Below is a small trained network, with its code and all its weights. Each question gives an input and a target symbol and asks what happens when units are switched off, that is, made to give their printed mean instead of their output.

import numpy as np


def w(rows, s, z=0):
    codes = np.array(rows[::2]) - 128.0
    scale = np.full(codes.shape[1], s)
    scale[-1] = z or s
    return codes * scale


def norm(h):
    return h / np.sqrt((h * h).mean(-1, keepdims=True) + 1e-5)


def f(y):
    return np.maximum(y, 0)


def softmax(a):
    e = np.exp(a - a.max(-1, keepdims=True))
    return e / e.sum(-1, keepdims=True)


def log_softmax(a):
    a = a - a.max(-1, keepdims=True)
    return a - np.log(np.exp(a).sum(-1, keepdims=True))


def net(x, mask):
    ids = ['βδεζλσ'.index(c) for c in x.split()]
    T = len(ids)
    res = E[ids] + P[:T]
    u = 0
    for l in range(2):
        r = norm(res)
        for j in range(2):
            rows = slice(2 * j, 2 * j + 2)
            q, k, v = (r @ M[l][rows].T for M in (Q, K, V))
            z = softmax(np.where(np.tri(T) > 0, q @ k.T / 2**0.5, -1e9)) @ v
            o = O[l][rows]
            res = res + np.where(mask[u + j], z, o[:, -1]) @ o[:, :-1]
        u += 2
        y = f(norm(res) @ A[l][:, :-1].T + A[l][:, -1])
        res = res + np.where(mask[u : u + 8], y, B[l][:, -1]) @ B[l][:, :-1]
        u += 8
    return log_softmax(norm(res)[-1] @ U[:, :-1].T + U[:, -1])


Q, K, V, O, A, B = {}, {}, {}, {}, {}, {}
E = w([
[128,77,132],'β',
[194,2,190],'δ',
[115,88,125],'ε',
[123,76,120],'ζ',
[161,4,181],'λ',
[56,42,74],'σ',
],0.013)
P = w([
[130,169,125],'0',
[181,108,155],'1',
[106,89,78],'2',
[97,154,141],'3',
[225,110,83],'4',
[93,89,71],'5',
[99,161,139],'6',
[19,89,248],'7',
[82,92,67],'8',
[103,154,174],'9',
[201,94,100],'10',
],0.019)
Q[0] = w([
[65,203,198],'L0H1',
[75,66,113],'L0H1',
[71,84,116],'L0H2',
[248,149,162],'L0H2',
],0.012)
K[0] = w([
[174,11,236],'L0H1',
[160,139,106],'L0H1',
[167,3,89],'L0H2',
[167,218,147],'L0H2',
],0.013)
V[0] = w([
[45,62,90],'L0H1',
[147,145,239],'L0H1',
[106,118,253],'L0H2',
[143,176,140],'L0H2',
],0.006)
O[0] = w([
[127,38,26,217],'L0H1',
[26,253,64,66],'L0H1',
[99,145,38,106],'L0H2',
[189,69,114,5],'L0H2',
],0.0063,0.0022)
A[0] = w([
[172,113,62,187],'L0N1',
[85,208,166,178],'L0N2',
[59,169,101,30],'L0N3',
[191,147,128,175],'L0N4',
[89,90,202,32],'L0N5',
[97,162,137,4],'L0N6',
[144,131,100,161],'L0N7',
[108,129,4,141],'L0N8',
],0.018,0.0047)
B[0] = w([
[88,169,200,239],'L0N1',
[115,30,190,198],'L0N2',
[206,168,35,169],'L0N3',
[84,125,167,187],'L0N4',
[203,188,54,254],'L0N5',
[255,144,136,142],'L0N6',
[143,66,180,157],'L0N7',
[187,120,151,209],'L0N8',
],0.0099,0.0062)
Q[1] = w([
[55,50,123],'L1H1',
[23,136,154],'L1H1',
[92,105,9],'L1H2',
[47,190,163],'L1H2',
],0.012)
K[1] = w([
[169,255,164],'L1H1',
[197,128,157],'L1H1',
[45,74,137],'L1H2',
[111,209,193],'L1H2',
],0.015)
V[1] = w([
[127,203,144],'L1H1',
[226,148,245],'L1H1',
[117,128,77],'L1H2',
[88,93,82],'L1H2',
],0.013)
O[1] = w([
[79,163,254,84],'L1H1',
[169,240,150,254],'L1H1',
[188,217,96,111],'L1H2',
[131,240,173,119],'L1H2',
],0.0075,0.0099)
A[1] = w([
[43,145,152,3],'L1N1',
[126,128,119,82],'L1N2',
[79,59,62,83],'L1N3',
[48,150,127,130],'L1N4',
[106,143,119,12],'L1N5',
[124,126,122,92],'L1N6',
[107,120,71,77],'L1N7',
[4,90,92,183],'L1N8',
],0.017,0.0051)
B[1] = w([
[180,148,118,161],'L1N1',
[158,84,82,128],'L1N2',
[50,145,16,251],'L1N3',
[252,179,193,163],'L1N4',
[193,160,111,128],'L1N5',
[127,111,97,128],'L1N6',
[36,147,199,192],'L1N7',
[199,112,235,189],'L1N8',
],0.015,0.0017)
U = w([
[169,110,172,140],'β',
[214,106,142,50],'δ',
[117,125,157,173],'ε',
[56,8,175,179],'ζ',
[60,93,51,254],'λ',
[209,181,18,28],'σ',
],0.011,0.0038)

Each question gives the input, a string of symbols that net reads in full, and the target symbol t.
The units are the heads (2 rows each of Q, K, V and O) and the neurons (one row each of A and B). Each row of codes is followed by its name. A weight is (code - 128) times the scale printed after its matrix; where a second scale follows, it is the last column's (O, A, B and U).
mask holds one flag per unit, layer by layer, with each layer's heads first. A switched-off unit (its flag False) gives its mean, the last column of its rows in O or B, instead of its output. The means were averaged over made-up inputs and are rounded, as every weight is.
A unit's drop is (log p(t) with every unit on - log p(t) with that unit switched off) / (log p(t) with every unit on - log p(t) with every unit switched off).
The circuit of an input: a set's keep is (log p(t) with only the set's units on - log p(t) with every unit switched off) / (log p(t) with every unit on - log p(t) with every unit switched off). Starting from the 12 units with the biggest drops (on a tie, the unit counted first), units are removed one at a time, each time the one whose removal leaves the highest keep (on an exact tie, the one counted first), for as long as the keep stays at least 0.8.
units of the circuit, in order: the units of the circuit, biggest drop first
most important unit: the unit with the biggest drop
k most important neurons: the k neurons with the biggest drops, biggest first
k most important neurons of layer l: the k neurons of layer l with the biggest drops, biggest first
heads that matter: for each layer, one digit per head in row order, 1 if its drop is at least 0.15 and else 0, layers parted by /
input β λ σ, target σ: heads that matter	10 / 00
input ζ ζ λ β λ ε, target δ: 3 most important neurons	L0N2; L0N8; L0N5
input λ ε ε β λ λ σ σ β, target ζ: 2 most important neurons	L0N8; L0N5
input δ ζ σ β, target λ: units of the circuit, in order	L1H1; L0N5
input ζ δ δ ζ δ β, target β: 3 most important neurons	L0N2; L0N5; L1N3
input λ ε β ζ β ε δ δ ε, target ζ: heads that matter	11 / 10
input λ λ σ λ ζ λ λ λ λ ζ λ, target ζ: units of the circuit, in order	L0N5; L0H1; L1H1; L0N8
input λ λ ε β ζ σ, target ζ: 3 most important neurons	L0N8; L0N5; L1N8
input ζ β ζ λ λ β, target δ: heads that matter	11 / 10
input λ σ ζ ε δ δ λ β σ λ λ, target ζ: units of the circuit, in order	L1H1; L0N1
input σ ζ λ λ ε ε β ε ζ λ, target σ: 2 most important neurons	L0N5; L0N8
input δ δ λ β ζ λ λ ζ λ ζ, target σ: most important unit	L0N3
input δ β σ λ ζ β δ λ λ β, target σ: 3 most important neurons	L0N3; L0N5; L0N8
input σ β λ ε λ ζ δ ε, target δ: most important unit	L0N8
input λ β ζ λ β ζ, target ζ: heads that matter	11 / 10
input σ β β β ε ζ λ σ, target δ: heads that matter	00 / 00
input δ ζ ε σ λ ε, target β: units of the circuit, in order	L1H1; L0H1; L0N5
input ζ δ ε β λ δ σ λ ζ ζ, target σ: 2 most important neurons of layer 0	L0N5; L0N3
input ζ λ λ β β β, target δ: units of the circuit, in order	L0N2; L0N5; L0N8
input δ λ δ λ σ β, target β: most important unit	L1H1
input ζ λ ζ, target δ: heads that matter	11 / 10
input β δ λ β β β ζ δ, target δ: units of the circuit, in order	L0N5; L0N1
input ε δ ε ε δ λ λ σ β ε, target λ: 3 most important neurons of layer 0	L0N3; L0N5; L0N6
